Below is a small trained network, with its code and all its weights. Each question gives an input and a class and asks what happens when units are switched off, that is, made to give their printed mean instead of their output.

import numpy as np


def w(rows, s, z=0):
    codes = np.array(rows[::2]) - 128.0
    scale = np.full(codes.shape[1], s)
    scale[-1] = z or s
    return codes * scale


def norm(h):
    return h / np.sqrt((h * h).mean(-1, keepdims=True) + 1e-5)


def f(y):
    return np.maximum(y, 0)


def log_softmax(a):
    a = a - a.max(-1, keepdims=True)
    return a - np.log(np.exp(a).sum(-1, keepdims=True))


def net(x, mask):
    res = np.array(x, float).reshape(1, 2) / 4 @ E
    u = 0
    for l in range(4):
        y = f(norm(res) @ A[l][:, :-1].T + A[l][:, -1])
        res = res + np.where(mask[u : u + 4], y, B[l][:, -1]) @ B[l][:, :-1]
        u += 4
    return log_softmax(norm(res)[-1] @ U[:, :-1].T + U[:, -1])


A, B = {}, {}
E = w([
[31,31,158,254,125,116,121,152,101],'x0',
[120,155,217,117,86,192,180,48,206],'x1',
],0.014)
A[0] = w([
[108,105,14,121,102,85,129,175,153,175],'L0N0',
[1,134,158,114,99,95,97,82,57,196],'L0N1',
[89,102,208,211,164,109,62,124,136,32],'L0N2',
[117,104,103,170,187,120,60,78,162,3],'L0N3',
],0.0067,0.0025)
B[0] = w([
[88,228,243,107,18,152,254,232,178,254],'L0N0',
[94,221,120,38,139,138,104,54,160,242],'L0N1',
[249,87,188,113,227,208,171,115,74,254],'L0N2',
[225,181,44,176,92,181,77,47,213,148],'L0N3',
],0.0077,0.0044)
A[1] = w([
[21,24,146,254,137,99,75,94,134,142],'L1N0',
[144,166,127,63,94,160,140,135,124,128],'L1N1',
[169,196,40,132,124,202,65,175,78,141],'L1N2',
[102,69,2,122,147,7,75,231,44,1],'L1N3',
],0.0077,0.0035)
B[1] = w([
[200,252,154,72,149,163,88,83,94,242],'L1N0',
[117,80,178,124,186,162,132,108,81,255],'L1N1',
[128,132,158,164,133,121,138,111,174,217],'L1N2',
[103,119,119,182,109,98,140,123,229,228],'L1N3',
],0.014,0.0061)
A[2] = w([
[89,73,88,147,120,75,104,192,184,97],'L2N0',
[176,199,69,50,125,119,89,121,106,190],'L2N1',
[136,135,155,135,140,152,136,158,11,122],'L2N2',
[101,86,134,65,91,184,135,47,150,254],'L2N3',
],0.011,0.00074)
B[2] = w([
[76,129,109,233,23,49,109,103,211,179],'L2N0',
[174,100,175,151,248,137,40,161,150,200],'L2N1',
[115,10,140,104,153,147,151,97,104,185],'L2N2',
[124,132,98,164,105,77,133,162,98,254],'L2N3',
],0.011,0.0093)
A[3] = w([
[84,174,116,183,133,147,67,101,6,83],'L3N0',
[133,156,116,110,72,155,169,73,161,12],'L3N1',
[137,138,137,141,42,166,153,85,167,2],'L3N2',
[156,93,148,153,97,158,192,97,134,233],'L3N3',
],0.011,0.0016)
B[3] = w([
[220,58,134,9,225,125,129,144,158,198],'L3N0',
[88,148,160,209,102,68,107,128,164,184],'L3N1',
[113,211,118,128,21,115,137,144,158,206],'L3N2',
[75,105,21,170,125,71,120,213,138,254],'L3N3',
],0.014,0.0066)
U = w([
[246,144,225,108,246,192,133,90,151,190],'0',
[106,212,140,206,49,62,162,153,204,206],'1',
[84,29,65,122,166,110,183,186,95,131],'2',
[135,128,117,124,66,192,98,63,82,39],'3',
[136,165,95,81,65,203,113,116,20,2],'4',
[131,109,92,65,82,153,91,52,130,15],'5',
[122,115,108,85,65,179,77,69,106,34],'6',
],0.013,0.0046)

Each question gives the input, the list of numbers given to net, and the class t.
The units are the neurons (one row each of A and B). Each row of codes is followed by its name. A weight is (code - 128) times the scale printed after its matrix; where a second scale follows, it is the last column's (A, B and U).
mask holds one flag per neuron, layer by layer. A switched-off neuron (its flag False) gives its mean, the last column of its row in B, instead of its output. The means were averaged over made-up inputs and are rounded, as every weight is.
A unit's drop is (log p(t) with every unit on - log p(t) with that unit switched off) / (log p(t) with every unit on - log p(t) with every unit switched off).
The circuit of an input: a set's keep is (log p(t) with only the set's units on - log p(t) with every unit switched off) / (log p(t) with every unit on - log p(t) with every unit switched off). Starting from the 12 units with the biggest drops (on a tie, the unit counted first), units are removed one at a time, each time the one whose removal leaves the highest keep (on an exact tie, the one counted first), for as long as the keep stays at least 0.8.
units of the circuit, in order: the units of the circuit, biggest drop first
k most important neurons: the k neurons with the biggest drops, biggest first
top k neurons in layer l: the k neurons of layer l with the biggest drops, biggest first
drop of u: that unit's drop, to one decimal
input [3,0], class 2: most important neuron => (L0N2)
input [6,6], class 0: 2 most important neurons => (L1N0, L0N0)
input [1,3], class 2: top 2 neurons in layer 2 => (L2N3, L2N0)
input [-5,-6], class 1: top 2 neurons in layer 1 => (L1N3, L1N0)
input [-1,-3], class 2: 2 most important neurons => (L0N0, L1N0)
input [-3,-3], class 2: 3 most important neurons => (L1N0, L0N0, L1N1)
input [-3,-2], class 2: 3 most important neurons => (L1N1, L1N0, L0N1)
input [0,-2], class 2: 2 most important neurons => (L0N0, L1N3)
input [4,2], class 0: 2 most important neurons => (L0N0, L1N0)
input [2,2], class 2: 3 most important neurons => (L0N2, L1N0, L1N3)
input [8,8], class 0: top 3 neurons in layer 1 => (L1N0, L1N3, L1N2)
input [-3,3], class 2: top 2 neurons in layer 0 => (L0N1, L0N0)
input [7,3], class 0: drop of L1N0 => 0.7
input [8,-5], class 0: drop of L1N0 => 1.6
input [-4,8], class 1: drop of L3N1 => 0.0
input [4,-7], class 1: units of the circuit, in order => (L1N3)
